Below is a small trained network, with its code and all its weights. Each question gives an input and a class and asks what happens when units are switched off, that is, made to give their printed mean instead of their output.

import numpy as np


def w(rows, s, z=0):
    codes = np.array(rows[::2]) - 128.0
    scale = np.full(codes.shape[1], s)
    scale[-1] = z or s
    return codes * scale


def norm(h):
    return h / np.sqrt((h * h).mean(-1, keepdims=True) + 1e-5)


def f(y):
    return np.maximum(y, 0)


def log_softmax(a):
    a = a - a.max(-1, keepdims=True)
    return a - np.log(np.exp(a).sum(-1, keepdims=True))


def net(x, mask):
    res = np.array(x, float).reshape(1, 5) / 4 @ E
    u = 0
    for l in range(4):
        y = f(norm(res) @ A[l][:, :-1].T + A[l][:, -1])
        res = res + np.where(mask[u : u + 5], y, B[l][:, -1]) @ B[l][:, :-1]
        u += 5
    return log_softmax(norm(res)[-1] @ U[:, :-1].T + U[:, -1])


A, B = {}, {}
E = w([
[155,68,129,161,5,155,151,146],'x0',
[153,61,139,93,149,115,153,126],'x1',
[134,122,152,158,126,72,112,181],'x2',
[189,97,162,94,112,78,154,86],'x3',
[156,65,153,192,143,154,86,137],'x4',
],0.012)
A[0] = w([
[102,101,130,123,159,124,48,66,2],'L0N0',
[105,123,65,128,65,181,146,110,87],'L0N1',
[23,197,59,87,146,122,77,136,79],'L0N2',
[119,62,164,254,100,59,134,183,8],'L0N3',
[35,201,108,118,198,97,66,214,168],'L0N4',
],0.008,0.0036)
B[0] = w([
[149,60,199,26,109,198,238,82,140],'L0N0',
[224,239,173,68,146,95,23,153,179],'L0N1',
[123,237,57,152,134,160,174,196,216],'L0N2',
[131,146,127,228,164,241,183,103,191],'L0N3',
[5,194,137,190,139,100,162,255,255],'L0N4',
],0.0068,0.0081)
A[1] = w([
[70,21,178,194,201,77,107,163,2],'L1N0',
[115,103,18,67,98,183,127,121,76],'L1N1',
[246,2,180,196,174,211,124,211,138],'L1N2',
[78,120,103,162,86,250,233,64,61],'L1N3',
[78,80,70,55,62,65,207,76,169],'L1N4',
],0.0073,0.0032)
B[1] = w([
[73,240,29,111,220,146,25,168,170],'L1N0',
[169,144,124,86,147,2,90,96,150],'L1N1',
[155,65,127,194,49,167,218,32,254],'L1N2',
[172,162,153,80,126,55,122,60,178],'L1N3',
[204,151,144,203,213,214,68,251,174],'L1N4',
],0.0079,0.0075)
A[2] = w([
[102,183,87,64,231,78,93,138,99],'L2N0',
[23,67,36,156,150,140,180,174,4],'L2N1',
[146,143,130,21,160,198,249,147,97],'L2N2',
[145,165,123,182,65,176,121,132,142],'L2N3',
[2,90,159,45,155,56,185,160,89],'L2N4',
],0.0077,0.0026)
B[2] = w([
[79,74,95,155,91,86,119,78,255],'L2N0',
[130,218,127,111,85,139,125,154,180],'L2N1',
[108,69,54,124,97,181,103,159,184],'L2N2',
[122,207,142,135,180,119,203,135,221],'L2N3',
[152,106,254,215,124,96,130,138,182],'L2N4',
],0.0086,0.0067)
A[3] = w([
[222,146,161,116,68,131,103,89,133],'L3N0',
[176,72,144,144,124,125,146,173,164],'L3N1',
[72,110,94,238,33,170,186,151,105],'L3N2',
[123,110,217,131,121,179,162,109,35],'L3N3',
[3,85,184,119,222,145,81,88,5],'L3N4',
],0.0074,0.0026)
B[3] = w([
[107,166,208,192,182,101,137,170,192],'L3N0',
[32,2,127,37,88,160,99,103,172],'L3N1',
[43,66,72,119,202,175,159,17,254],'L3N2',
[176,97,97,125,88,125,126,121,159],'L3N3',
[169,95,200,213,87,200,199,33,166],'L3N4',
],0.0082,0.0073)
U = w([
[126,102,157,121,54,81,84,132,2],'0',
[129,121,67,72,54,104,54,161,24],'1',
[144,43,174,191,99,192,191,68,173],'2',
[167,79,92,62,183,135,60,73,103],'3',
[96,92,211,138,134,8,99,155,94],'4',
[188,42,151,63,111,147,95,249,108],'5',
[31,202,92,179,172,150,154,171,181],'6',
[218,194,226,127,49,143,130,179,125],'7',
],0.016,0.0078)

Each question gives the input, the list of numbers given to net, and the class t.
The units are the neurons (one row each of A and B). Each row of codes is followed by its name. A weight is (code - 128) times the scale printed after its matrix; where a second scale follows, it is the last column's (A, B and U).
mask holds one flag per neuron, layer by layer. A switched-off neuron (its flag False) gives its mean, the last column of its row in B, instead of its output. The means were averaged over made-up inputs and are rounded, as every weight is.
A unit's drop is (log p(t) with every unit on - log p(t) with that unit switched off) / (log p(t) with every unit on - log p(t) with every unit switched off).
The circuit of an input: a set's keep is (log p(t) with only the set's units on - log p(t) with every unit switched off) / (log p(t) with every unit on - log p(t) with every unit switched off). Starting from the 12 units with the biggest drops (on a tie, the unit counted first), units are removed one at a time, each time the one whose removal leaves the highest keep (on an exact tie, the one counted first), for as long as the keep stays at least 0.8.
units of the circuit, in order: the units of the circuit, biggest drop first
top k neurons: the k neurons with the biggest drops, biggest first
k most important neurons of layer l: the k neurons of layer l with the biggest drops, biggest first
drop of u: that unit's drop, to one decimal
input [-8,5,4,5,-7], class 4: units of the circuit, in order : L2N4; L3N2
input [-4,5,-3,2,-2], class 2: units of the circuit, in order : L3N4; L0N2
input [-7,6,0,2,-3], class 2: top neuron : L3N4
input [-3,1,-5,-2,3], class 2: units of the circuit, in order : L0N0; L3N4
input [7,-5,7,-8,8], class 2: top 3 neurons : L1N2; L0N4; L0N3
input [-3,8,-6,6,-5], class 3: units of the circuit, in order : L0N4; L1N2
input [-3,2,-4,7,-6], class 3: units of the circuit, in order : L0N4; L1N2
input [-6,-6,-6,7,1], class 3: units of the circuit, in order : L0N4; L2N3
input [6,4,-6,-8,-8], class 1: top 3 neurons : L0N4; L1N1; L1N2
input [-8,-1,1,5,2], class 2: 2 most important neurons of layer 3 : L3N4; L3N0
input [6,-1,2,1,-5], class 7: top 3 neurons : L0N4; L1N2; L2N0
input [8,0,-5,7,-2], class 7: 2 most important neurons of layer 3 : L3N2; L3N0
input [2,7,-6,2,-8], class 5: top 2 neurons : L1N4; L3N2
input [-3,3,-5,3,-7], class 3: most important neuron of layer 1 : L1N1
input [-4,-8,6,8,-6], class 4: 2 most important neurons of layer 1 : L1N2; L1N0
input [3,1,4,7,-6], class 5: top 2 neurons : L1N4; L3N1
input [-3,-4,-4,1,4], class 2: top 2 neurons : L0N0; L3N4
input [7,5,-5,8,-8], class 5: 2 most important neurons of layer 1 : L1N4; L1N2
input [-3,0,-2,6,-6], class 3: drop of L0N4 : 1.3
input [8,6,-7,-3,-6], class 7: drop of L0N1 : 0.2
input [2,5,2,3,-5], class 5: top neuron : L1N4
input [8,8,-1,0,-5], class 5: drop of L1N4 : 0.2
